Small tables with named rows and columns. After each table, cells are looked up by row and column.

Table bome
,vanovis,rik,deg,lilaf,vovik,vuz,batuviz,suvu,ruzap
giviz,0.3,0.3,0.5,0.5,0.4,0.0,0.3,0.1,0.9
zov,0.5,0.5,-0.5,0.1,0.1,0.1,0.2,0.2,0.4
tulunaf,-0.4,0.1,0.2,-0.1,0.0,0.4,0.7,0.4,0.2
napapu,-0.2,0.3,0.2,-0.1,0.2,0.5,0.9,0.2,0.1
lota,0.8,0.1,0.3,0.1,0.0,0.2,0.2,0.1,-0.3
zote,0.4,-0.1,0.1,0.1,0.5,0.1,-0.3,-0.2,0.0
lirav,-0.4,0.2,0.2,-0.1,0.1,0.4,0.7,0.3,0.2
lumokob,0.3,-0.1,0.1,0.1,0.5,0.1,-0.3,-0.2,0.1
ser,-0.1,0.2,0.5,0.7,0.3,0.3,0.3,-0.3,0.3
mezotis,0.1,0.5,0.2,-0.1,0.3,0.5,0.9,0.1,0.1
dolop,0.8,0.1,0.3,0.1,0.1,0.0,0.1,-0.1,-0.3

vanovis of zote is 0.4
suvu of zov is 0.2
ruzap of zov is 0.4
suvu of tulunaf is 0.4
ruzap of giviz is 0.9
rik of napapu is 0.3
deg of lumokob is 0.1
batuviz of zov is 0.2
ruzap of lota is -0.3
lilaf of mezotis is -0.1
ruzap of tulunaf is 0.2
vovik of zote is 0.5
vanovis of dolop is 0.8
suvu of giviz is 0.1

lef =
|  | bor | gur | rek | nedel | bovuto | kinoz | bek | sebof | lovunur | kerep |
|---|---|---|---|---|---|---|---|---|---|---|
| todoge | 45165 | 80968 | 45117 | 60989 | 49923 | 47125 | 77437 | 47192 | 54537 | 71613 |
| dopos | 32349 | 64924 | 36178 | 61559 | 32566 | 70945 | 35109 | 36719 | 24759 | 47588 |
| duvus | 60330 | 60081 | 60295 | 60577 | 95267 | 71205 | 54843 | 59075 | 86785 | 66632 |
| dise | 85992 | 42522 | 84124 | 59470 | 53390 | 60646 | 61957 | 83429 | 52884 | 46995 |
| remoz | 82884 | 66853 | 79182 | 64148 | 71977 | 70026 | 80338 | 80868 | 37245 | 41587 |

What is the bovuto of dise in lef? 53390
What is the nedel of dise in lef? 59470
What is the kinoz of dise in lef? 60646
What is the lovunur of dise in lef? 52884
What is the bor of todoge in lef? 45165
What is the kinoz of remoz in lef? 70026
What is the kerep of remoz in lef? 41587
What is the bor of dise in lef? 85992
What is the bor of remoz in lef? 82884
What is the lovunur of todoge in lef? 54537
What is the bek of todoge in lef? 77437
What is the rek of remoz in lef? 79182
What is the bek of duvus in lef? 54843
What is the gur of duvus in lef? 60081
What is the bor of dopos in lef? 32349
What is the bovuto of todoge in lef? 49923
What is the sebof of dopos in lef? 36719
What is the bor of duvus in lef? 60330

sapufim
cols = gikana, tur, lut, funosa
redoza: [0.2, -0.5, -0.7, -0.5]
bezula: [-0.3, -0.8, 0.3, -0.6]
bikiza: [-0.8, 0.1, 0.2, 0.1]
zipusor: [0.4, -0.2, -0.4, 0.7]
pogima: [0.7, 0.0, -0.5, -0.2]
taruba: [0.1, 0.3, 0.5, -0.1]

bezula, funosa => -0.6
pogima, gikana => 0.7
zipusor, gikana => 0.4
zipusor, lut => -0.4
bikiza, gikana => -0.8
redoza, tur => -0.5
bezula, tur => -0.8
redoza, lut => -0.7
zipusor, funosa => 0.7
bikiza, funosa => 0.1
taruba, tur => 0.3
pogima, lut => -0.5
pogima, funosa => -0.2
redoza, funosa => -0.5
pogima, tur => 0.0
zipusor, tur => -0.2
taruba, lut => 0.5
bezula, lut => 0.3

Table vas
           mun  dapoga    lil    lod   gogu  depofa   vobo
kob      30251   10508  76617  87953  23148   55275   9568
kovavi   82405   49233  32648  44900  63644    6843  16375
rebelo   77444   15015   6548  83017  53052    4068  72172
muzi     23519   84572  67993  69010  44978   19721  44235
pes      27347   48105    930  25826  17757    3777  28426
sarenef  69610   35387  11593  49071  80561   41614  71837
pilo     18141    4185  35342  59859  57877   76803  14852
bobever  46875   67449  69881  69659  29671   13957  31298
val      20188   16503  57708  41101  32077   71368  36985
lek      27039   21987  22480  27682  23772   24333  57336
kaso     78202   26818  43056  95383  21081   63498  37776

What is the lil of pilo in vas? 35342
What is the lil of kaso in vas? 43056
What is the vobo of kovavi in vas? 16375
What is the mun of pes in vas? 27347
What is the depofa of pilo in vas? 76803
What is the lod of bobever in vas? 69659
What is the gogu of pilo in vas? 57877
What is the gogu of kaso in vas? 21081
What is the vobo of rebelo in vas? 72172
What is the vobo of val in vas? 36985
What is the dapoga of rebelo in vas? 15015
What is the mun of sarenef in vas? 69610
What is the mun of muzi in vas? 23519
What is the gogu of kovavi in vas? 63644
What is the dapoga of lek in vas? 21987
What is the lil of bobever in vas? 69881
What is the vobo of kob in vas? 9568
What is the depofa of val in vas? 71368

